Below are the code and all the weights of a small trained network. Each question names an input and a target symbol and asks about switching units off, where a switched-off unit gives its printed mean instead of its output.

import numpy as np


def w(rows, s, z=0):
    codes = np.array(rows[::2]) - 128.0
    scale = np.full(codes.shape[1], s)
    scale[-1] = z or s
    return codes * scale


def f(y):
    return np.maximum(y, 0)


def softmax(a):
    e = np.exp(a - a.max(-1, keepdims=True))
    return e / e.sum(-1, keepdims=True)


def log_softmax(a):
    a = a - a.max(-1, keepdims=True)
    return a - np.log(np.exp(a).sum(-1, keepdims=True))


def net(x, mask):
    ids = ['ΓΦΩαδεηθλτ'.index(c) for c in x.split()]
    T = len(ids)
    res = E[ids] + P[:T]
    u = 0
    for l in range(3):
        q, k, v = (res @ M[l].T for M in (Q, K, V))
        z = softmax(np.where(np.tri(T) > 0, q @ k.T / 4**0.5, -1e9)) @ v
        res = res + np.where(mask[u], z, O[l][:, -1]) @ O[l][:, :-1]
        u += 1
        y = f(res @ A[l][:, :-1].T + A[l][:, -1])
        res = res + np.where(mask[u : u + 4], y, B[l][:, -1]) @ B[l][:, :-1]
        u += 4
    return log_softmax(res[-1] @ U[:, :-1].T + U[:, -1])


Q, K, V, O, A, B = {}, {}, {}, {}, {}, {}
E = w([
[103,99,190,175,78,135,110],'Γ',
[134,62,215,176,238,203,99],'Φ',
[102,129,193,93,24,208,123],'Ω',
[177,178,124,171,191,189,33],'α',
[22,185,153,142,185,160,84],'δ',
[84,60,115,151,101,122,62],'ε',
[139,61,213,82,193,204,211],'η',
[253,81,162,212,29,144,126],'θ',
[198,232,127,154,145,150,141],'λ',
[182,167,154,213,122,107,196],'τ',
],0.015)
P = w([
[254,101,235,25,197,87,74],'0',
[56,96,199,103,184,136,130],'1',
[28,51,200,151,188,161,208],'2',
[119,121,130,166,41,143,87],'3',
[124,95,132,146,121,156,157],'4',
[170,135,127,124,42,158,152],'5',
[120,49,110,157,93,140,188],'6',
[185,77,103,147,22,133,148],'7',
[151,115,157,93,83,143,199],'8',
],0.0075)
Q[0] = w([
[55,89,92,108,80,114,183],'L0H1',
[66,126,26,77,40,41,54],'L0H1',
[31,104,254,212,62,223,144],'L0H1',
[218,73,141,102,246,214,76],'L0H1',
],0.0061)
K[0] = w([
[111,139,170,96,89,176,228],'L0H1',
[86,81,242,125,88,145,136],'L0H1',
[249,97,69,72,120,218,253],'L0H1',
[149,103,188,219,255,72,152],'L0H1',
],0.0062)
V[0] = w([
[55,114,129,150,212,123,254],'L0H1',
[109,60,96,107,144,132,122],'L0H1',
[195,143,81,128,167,98,117],'L0H1',
[126,82,117,78,50,148,90],'L0H1',
],0.0085)
O[0] = w([
[138,130,124,112,112,104,113,62],'L0H1',
[160,121,152,128,110,120,106,78],'L0H1',
[157,152,128,126,97,94,86,2],'L0H1',
[147,147,118,105,248,122,125,199],'L0H1',
],0.017,0.0047)
A[0] = w([
[112,39,160,113,160,99,73,68],'L0N1',
[56,148,28,125,108,189,1,249],'L0N2',
[100,230,104,86,14,93,101,91],'L0N3',
[149,122,66,73,200,8,242,175],'L0N4',
],0.0053,0.0012)
B[0] = w([
[93,254,57,91,67,135,107,250],'L0N1',
[153,90,219,79,82,209,240,225],'L0N2',
[115,111,142,75,232,147,190,181],'L0N3',
[103,161,79,91,44,137,251,229],'L0N4',
],0.0087,0.0016)
Q[1] = w([
[61,80,253,96,53,177,125],'L1H1',
[84,89,207,201,150,163,186],'L1H1',
[141,131,122,178,99,231,127],'L1H1',
[73,103,163,173,119,184,212],'L1H1',
],0.0066)
K[1] = w([
[123,96,50,192,127,205,133],'L1H1',
[148,152,3,197,162,87,131],'L1H1',
[164,152,120,87,155,158,217],'L1H1',
[183,153,123,167,158,107,139],'L1H1',
],0.0076)
V[1] = w([
[175,61,140,150,123,215,125],'L1H1',
[69,133,98,93,166,255,82],'L1H1',
[109,105,158,86,96,163,102],'L1H1',
[120,149,105,119,127,154,183],'L1H1',
],0.0098)
O[1] = w([
[210,50,101,173,187,39,239,254],'L1H1',
[74,130,151,120,194,19,155,230],'L1H1',
[81,41,157,141,121,82,117,120],'L1H1',
[28,153,195,112,1,174,240,247],'L1H1',
],0.0075,0.006)
A[1] = w([
[186,182,67,155,82,167,125,254],'L1N1',
[155,97,98,131,177,156,173,83],'L1N2',
[177,211,135,176,128,102,255,232],'L1N3',
[112,175,15,79,103,127,115,45],'L1N4',
],0.0065,0.0022)
B[1] = w([
[101,127,180,156,159,194,101,155],'L1N1',
[173,113,156,129,124,60,168,172],'L1N2',
[89,73,135,114,146,153,121,250],'L1N3',
[92,154,5,134,72,156,169,128],'L1N4',
],0.011,0.015)
Q[2] = w([
[139,191,1,125,97,166,121],'L2H1',
[204,230,197,40,203,100,112],'L2H1',
[52,49,164,243,98,239,171],'L2H1',
[143,63,106,152,62,154,208],'L2H1',
],0.0057)
K[2] = w([
[104,152,77,253,127,77,132],'L2H1',
[77,38,78,206,133,138,126],'L2H1',
[232,175,232,64,134,85,67],'L2H1',
[158,154,181,147,194,142,106],'L2H1',
],0.0066)
V[2] = w([
[227,69,87,76,75,155,241],'L2H1',
[100,220,173,33,228,53,114],'L2H1',
[56,156,119,88,44,41,214],'L2H1',
[128,183,108,97,253,235,156],'L2H1',
],0.0047)
O[2] = w([
[126,141,159,90,4,69,174,159],'L2H1',
[165,88,18,115,132,111,184,250],'L2H1',
[107,73,151,46,116,137,142,121],'L2H1',
[100,194,75,73,95,82,125,214],'L2H1',
],0.011)
A[2] = w([
[68,71,117,111,179,127,209,157],'L2N1',
[204,253,101,126,98,146,84,116],'L2N2',
[221,243,109,204,177,120,111,5],'L2N3',
[166,149,131,144,162,122,159,157],'L2N4',
],0.0069,0.0022)
B[2] = w([
[185,228,176,44,104,212,60,254],'L2N1',
[59,107,66,139,114,66,175,134],'L2N2',
[55,126,131,99,45,60,124,134],'L2N3',
[254,186,57,143,132,141,188,142],'L2N4',
],0.008,0.027)
U = w([
[103,174,220,122,136,153,85,206],'Γ',
[210,122,159,147,130,129,201,9],'Φ',
[197,200,88,151,134,173,84,137],'Ω',
[98,178,120,147,108,92,255,92],'α',
[155,107,154,122,141,149,133,111],'δ',
[175,93,207,78,175,170,82,70],'ε',
[177,104,177,139,159,152,147,124],'η',
[123,169,90,170,53,220,167,249],'θ',
[86,124,85,75,130,117,229,183],'λ',
[108,15,216,58,94,110,158,75],'τ',
],0.0049,0.002)

Each question gives the input, a string of symbols that net reads in full, and the target symbol t.
The units are the heads (4 rows each of Q, K, V and O) and the neurons (one row each of A and B). Each row of codes is followed by its name. A weight is (code - 128) times the scale printed after its matrix; where a second scale follows, it is the last column's (O, A, B and U).
mask holds one flag per unit, layer by layer, with each layer's heads first. A switched-off unit (its flag False) gives its mean, the last column of its rows in O or B, instead of its output. The means were averaged over made-up inputs and are rounded, as every weight is.
A unit's drop is (log p(t) with every unit on - log p(t) with that unit switched off) / (log p(t) with every unit on - log p(t) with every unit switched off).
The circuit of an input: a set's keep is (log p(t) with only the set's units on - log p(t) with every unit switched off) / (log p(t) with every unit on - log p(t) with every unit switched off). Starting from the 12 units with the biggest drops (on a tie, the unit counted first), units are removed one at a time, each time the one whose removal leaves the highest keep (on an exact tie, the one counted first), for as long as the keep stays at least 0.8.
units of the circuit, in order: the units of the circuit, biggest drop first
unit that matters most: the unit with the biggest drop
top k neurons in layer l: the k neurons of layer l with the biggest drops, biggest first
drop when u is switched off: that unit's drop, to one decimal
input δ Ω Ω η, target ε: units of the circuit, in order : [L2N1, L1H1, L2H1]
input θ Ω Ω δ Ω τ Φ, target α: units of the circuit, in order : [L2N1, L2H1, L1H1, L0H1]
input δ Ω δ Ω Γ, target ε: unit that matters most : L2N1
input τ Γ Ω η τ Ω Φ τ δ, target Γ: units of the circuit, in order : [L2H1, L1H1]
input θ Ω Ω τ δ τ τ α, target θ: units of the circuit, in order : [L1H1, L0N2, L0H1]
input η Ω δ α τ Γ Ω, target τ: units of the circuit, in order : [L2H1, L0H1]
input Ω Ω η δ η Ω τ Ω Φ, target θ: units of the circuit, in order : [L1H1, L0N4]
input τ η η, target θ: units of the circuit, in order : [L1H1, L0H1]
input τ Ω ε η Ω, target Γ: units of the circuit, in order : [L2H1, L1H1, L0H1]
input Ω Ω δ α, target λ: units of the circuit, in order : [L0H1, L2H1, L1H1]
input θ Ω Ω τ δ λ, target α: units of the circuit, in order : [L2H1, L2N1, L1H1]
input Φ θ θ, target Φ: units of the circuit, in order : [L1H1, L2N4, L1N2]
input Φ Ω Ω Ω, target ε: units of the circuit, in order : [L0H1, L0N1, L2H1]
input Ω ε Ω Γ, target λ: unit that matters most : L0H1
input θ τ τ Ω τ Γ, target α: top 3 neurons in layer 2 : [L2N1, L2N2, L2N3]
input ε λ α Φ δ Ω Φ τ, target Ω: top 2 neurons in layer 1 : [L1N3, L1N2]
input Ω τ δ, target θ: top 2 neurons in layer 0 : [L0N2, L0N4]
input η δ ε, target τ: top 2 neurons in layer 0 : [L0N2, L0N4]
input τ ε Γ Ω Ω δ τ τ τ, target Γ: top 2 neurons in layer 1 : [L1N3, L1N1]
input τ τ Φ, target θ: top neuron in layer 0 : [L0N3]
input η τ τ Ω α η Ω, target τ: top 2 neurons in layer 2 : [L2N1, L2N4]
input η Ω Γ Ω Γ τ η, target τ: top 2 neurons in layer 1 : [L1N1, L1N3]
input τ Ω τ ε, target Γ: drop when L1H1 is switched off : 0.6
